Below are the code and all the weights of a small trained network. Each question names an input and a target symbol and asks about switching units off, where a switched-off unit gives its printed mean instead of its output.

import numpy as np


def w(rows, s, z=0):
    codes = np.array(rows[::2]) - 128.0
    scale = np.full(codes.shape[1], s)
    scale[-1] = z or s
    return codes * scale


def norm(h):
    return h / np.sqrt((h * h).mean(-1, keepdims=True) + 1e-5)


def f(y):
    return y / 2 * (1 + np.tanh(0.7978845608 * (y + 0.044715 * y**3)))


def softmax(a):
    e = np.exp(a - a.max(-1, keepdims=True))
    return e / e.sum(-1, keepdims=True)


def log_softmax(a):
    a = a - a.max(-1, keepdims=True)
    return a - np.log(np.exp(a).sum(-1, keepdims=True))


def net(x, mask):
    ids = ['αγεθλτω'.index(c) for c in x.split()]
    T = len(ids)
    res = E[ids] + P[:T]
    u = 0
    for l in range(3):
        q, k, v = (norm(res) @ M[l].T for M in (Q, K, V))
        z = softmax(np.where(np.tri(T) > 0, q @ k.T / 2**0.5, -1e9)) @ v
        res = res + np.where(mask[u], z, O[l][:, -1]) @ O[l][:, :-1]
        u += 1
        y = f(norm(res) @ A[l][:, :-1].T + A[l][:, -1])
        res = res + np.where(mask[u : u + 12], y, B[l][:, -1]) @ B[l][:, :-1]
        u += 12
    return log_softmax(norm(res)[-1] @ U[:, :-1].T + U[:, -1])


Q, K, V, O, A, B = {}, {}, {}, {}, {}, {}
E = w([
[118,247,112,85,175,140,57,199],'α',
[102,163,77,28,113,82,53,149],'γ',
[35,96,38,109,194,126,216,140],'ε',
[156,207,50,138,149,123,30,69],'θ',
[252,185,155,147,214,111,82,152],'λ',
[83,94,138,125,62,133,43,12],'τ',
[115,46,225,89,48,122,175,182],'ω',
],0.012)
P = w([
[103,176,144,98,149,82,136,93],'0',
[128,185,113,59,122,157,164,112],'1',
[115,108,142,137,213,133,96,121],'2',
[159,146,97,96,108,191,143,143],'3',
[104,76,144,152,185,104,98,138],'4',
[183,96,93,154,82,195,136,187],'5',
[109,116,136,160,154,36,106,139],'6',
[157,117,81,180,64,98,110,172],'7',
[115,149,143,155,130,2,148,129],'8',
],0.022)
Q[0] = w([
[175,122,112,53,128,249,145,107],'L0H0',
[118,214,172,66,145,91,193,42],'L0H0',
],0.013)
K[0] = w([
[119,175,117,13,169,169,141,92],'L0H0',
[100,178,140,139,125,2,154,106],'L0H0',
],0.012)
V[0] = w([
[1,146,140,88,21,175,36,61],'L0H0',
[128,146,61,174,213,203,117,9],'L0H0',
],0.0077)
O[0] = w([
[56,144,141,250,111,109,160,157,161],'L0H0',
[206,200,75,152,149,2,187,81,254],'L0H0',
],0.011,0.00085)
A[0] = w([
[121,170,115,124,180,102,149,255,67],'L0N0',
[135,70,199,143,74,75,123,33,121],'L0N1',
[130,85,153,149,191,201,81,58,77],'L0N2',
[139,191,109,79,21,200,157,142,163],'L0N3',
[132,121,60,97,83,98,63,176,117],'L0N4',
[105,99,72,122,90,153,220,114,100],'L0N5',
[136,46,160,140,61,119,172,57,142],'L0N6',
[98,94,146,105,120,50,106,144,94],'L0N7',
[91,124,124,43,152,120,184,197,62],'L0N8',
[152,151,132,192,77,131,109,26,147],'L0N9',
[207,168,110,145,45,98,176,107,108],'L0N10',
[66,63,240,101,229,147,82,139,1],'L0N11',
],0.0095,0.0079)
B[0] = w([
[254,96,94,175,120,69,114,128,194],'L0N0',
[226,44,203,95,153,101,114,112,152],'L0N1',
[78,93,200,76,147,138,67,217,132],'L0N2',
[106,96,80,235,173,165,203,62,254],'L0N3',
[141,139,80,126,144,156,227,161,220],'L0N4',
[86,89,42,132,31,125,81,96,154],'L0N5',
[214,126,17,117,148,101,57,44,146],'L0N6',
[195,157,80,201,180,117,170,151,172],'L0N7',
[117,109,72,90,119,137,109,190,155],'L0N8',
[93,47,95,108,85,122,177,206,182],'L0N9',
[119,42,68,88,145,125,205,203,195],'L0N10',
[90,160,148,57,29,93,35,214,176],'L0N11',
],0.0078,0.0047)
Q[1] = w([
[63,212,174,47,60,126,190,32],'L1H0',
[68,152,224,124,255,100,138,92],'L1H0',
],0.006)
K[1] = w([
[73,249,197,89,241,128,122,2],'L1H0',
[56,44,212,127,172,30,97,9],'L1H0',
],0.0046)
V[1] = w([
[245,95,178,156,71,133,124,152],'L1H0',
[139,254,121,145,178,174,162,247],'L1H0',
],0.0069)
O[1] = w([
[75,181,124,144,143,148,159,52,34],'L1H0',
[121,126,135,112,2,129,141,124,252],'L1H0',
],0.017,0.0037)
A[1] = w([
[120,122,113,136,96,223,114,152,117],'L1N0',
[136,150,131,123,86,87,190,131,79],'L1N1',
[112,219,161,117,88,153,99,103,2],'L1N2',
[113,167,88,79,123,102,88,76,81],'L1N3',
[149,133,141,144,83,176,185,69,90],'L1N4',
[150,132,111,53,94,230,142,84,38],'L1N5',
[114,141,161,113,72,128,89,144,62],'L1N6',
[155,116,79,74,120,206,107,156,131],'L1N7',
[60,75,169,143,171,154,143,98,93],'L1N8',
[70,147,106,94,130,179,100,128,113],'L1N9',
[60,136,160,134,187,82,88,128,117],'L1N10',
[147,105,108,63,167,248,142,122,99],'L1N11',
],0.014,0.0079)
B[1] = w([
[81,112,131,139,210,135,127,118,215],'L1N0',
[119,102,85,154,169,150,105,122,209],'L1N1',
[147,189,144,130,184,142,137,70,121],'L1N2',
[192,102,139,113,160,145,171,126,150],'L1N3',
[95,52,99,76,107,136,89,126,183],'L1N4',
[102,160,50,191,3,64,152,150,177],'L1N5',
[104,170,123,118,133,146,121,80,155],'L1N6',
[136,147,161,92,159,156,132,51,253],'L1N7',
[157,110,47,86,128,102,187,123,137],'L1N8',
[129,72,163,180,136,79,142,148,145],'L1N9',
[107,127,179,116,101,192,109,125,183],'L1N10',
[113,206,131,208,121,83,177,67,186],'L1N11',
],0.013,0.0059)
Q[2] = w([
[147,117,94,198,160,86,53,42],'L2H0',
[123,151,219,43,131,3,153,150],'L2H0',
],0.0052)
K[2] = w([
[137,93,202,219,141,89,132,81],'L2H0',
[111,114,151,68,166,37,2,141],'L2H0',
],0.0074)
V[2] = w([
[178,178,177,148,193,120,3,174],'L2H0',
[25,243,65,101,193,164,189,155],'L2H0',
],0.0053)
O[2] = w([
[49,113,2,165,33,154,232,73,3],'L2H0',
[98,52,90,47,63,33,61,136,139],'L2H0',
],0.01,0.0026)
A[2] = w([
[97,100,123,104,54,178,85,137,108],'L2N0',
[175,117,120,26,146,185,145,83,62],'L2N1',
[116,131,140,182,159,56,113,125,102],'L2N2',
[139,101,97,125,163,141,134,92,143],'L2N3',
[116,180,124,127,54,77,180,44,2],'L2N4',
[115,145,150,93,130,123,104,184,153],'L2N5',
[179,136,77,78,124,161,165,156,88],'L2N6',
[189,151,100,58,133,146,162,51,57],'L2N7',
[83,181,187,221,209,121,105,77,94],'L2N8',
[66,94,241,90,143,249,36,141,71],'L2N9',
[113,94,141,176,116,106,131,67,107],'L2N10',
[156,75,134,96,77,110,132,157,87],'L2N11',
],0.017,0.011)
B[2] = w([
[117,182,157,127,88,157,136,144,207],'L2N0',
[118,143,141,134,95,76,179,133,190],'L2N1',
[102,131,113,158,93,133,144,122,201],'L2N2',
[137,167,161,123,95,136,122,142,220],'L2N3',
[138,74,87,125,155,193,108,54,171],'L2N4',
[120,106,118,103,139,166,137,117,174],'L2N5',
[120,119,149,110,163,133,108,120,220],'L2N6',
[114,106,164,99,113,97,188,119,227],'L2N7',
[84,189,198,149,202,141,106,121,205],'L2N8',
[130,6,165,153,88,113,56,132,254],'L2N9',
[118,169,130,115,158,128,116,155,171],'L2N10',
[135,165,112,116,170,151,111,145,159],'L2N11',
],0.024,0.0087)
U = w([
[155,99,48,46,237,134,116,224,119],'α',
[57,176,174,204,231,120,115,101,142],'γ',
[103,19,169,124,82,101,30,154,120],'ε',
[121,222,108,75,35,209,128,192,8],'θ',
[152,120,194,57,111,49,225,142,163],'λ',
[126,124,22,226,88,47,155,176,139],'τ',
[118,111,56,104,130,179,159,3,202],'ω',
],0.007,0.0013)

Each question gives the input, a string of symbols that net reads in full, and the target symbol t.
The units are the heads (2 rows each of Q, K, V and O) and the neurons (one row each of A and B). Each row of codes is followed by its name. A weight is (code - 128) times the scale printed after its matrix; where a second scale follows, it is the last column's (O, A, B and U).
mask holds one flag per unit, layer by layer, with each layer's heads first. A switched-off unit (its flag False) gives its mean, the last column of its rows in O or B, instead of its output. The means were averaged over made-up inputs and are rounded, as every weight is.
A unit's drop is (log p(t) with every unit on - log p(t) with that unit switched off) / (log p(t) with every unit on - log p(t) with every unit switched off).
The circuit of an input: a set's keep is (log p(t) with only the set's units on - log p(t) with every unit switched off) / (log p(t) with every unit on - log p(t) with every unit switched off). Starting from the 12 units with the biggest drops (on a tie, the unit counted first), units are removed one at a time, each time the one whose removal leaves the highest keep (on an exact tie, the one counted first), for as long as the keep stays at least 0.8.
circuit, biggest first: the units of the circuit, biggest drop first
k most important neurons: the k neurons with the biggest drops, biggest first
k most important neurons of layer l: the k neurons of layer l with the biggest drops, biggest first
drop when u is switched off: that unit's drop, to one decimal
input γ ω τ θ τ, target γ: circuit, biggest first	L0H0, L2N8
input λ ε α λ τ τ λ τ ε, target γ: circuit, biggest first	L2N8, L1H0
input ε α γ ε ε τ λ, target γ: circuit, biggest first	L1H0
input θ λ θ ε, target ω: 3 most important neurons	L1N5, L2N4, L1N11
input γ γ ε λ τ λ, target ω: circuit, biggest first	L2N4, L1H0
input ε θ θ ε ε, target τ: 3 most important neurons	L1N7, L2N9, L2N8
input ω α α γ, target θ: 2 most important neurons of layer 2	L2N9, L2N3
input λ ε τ γ ω α τ α, target θ: 3 most important neurons	L0N4, L1N5, L2N0
input τ α α λ, target θ: 3 most important neurons	L1N4, L2N9, L2N0
input α θ α, target τ: 3 most important neurons	L0N0, L1N7, L2N9
input α α ε, target α: 3 most important neurons	L1N11, L1N7, L2N9
input ε ω ε γ, target γ: 2 most important neurons	L0N3, L1N11
input α α τ ω θ ω, target γ: 2 most important neurons	L1N11, L0N6
input θ α ε λ ε α γ α θ, target τ: most important neuron	L1N1
input ε τ ω α τ θ, target θ: 2 most important neurons	L2N9, L2N3
input λ λ α τ, target ω: 2 most important neurons	L1N5, L2N4
input γ α ω ε, target θ: 2 most important neurons	L0N5, L2N9
input ε θ γ λ τ τ, target ω: 3 most important neurons	L1N5, L1N11, L2N4
input ε τ λ τ τ τ, target τ: 2 most important neurons of layer 0	L0N9, L0N10
input θ θ λ λ, target α: most important neuron of layer 2	L2N9
input τ ε ε α ε ω, target θ: 2 most important neurons of layer 2	L2N9, L2N8
input ω α τ ω, target θ: 2 most important neurons of layer 0	L0N6, L0N5
input ε α ε ε ε, target α: 3 most important neurons of layer 2	L2N9, L2N7, L2N8
input ε ω α λ, target γ: drop when L1N11 is switched off	0.5
input α γ γ, target θ: drop when L2H0 is switched off	0.1
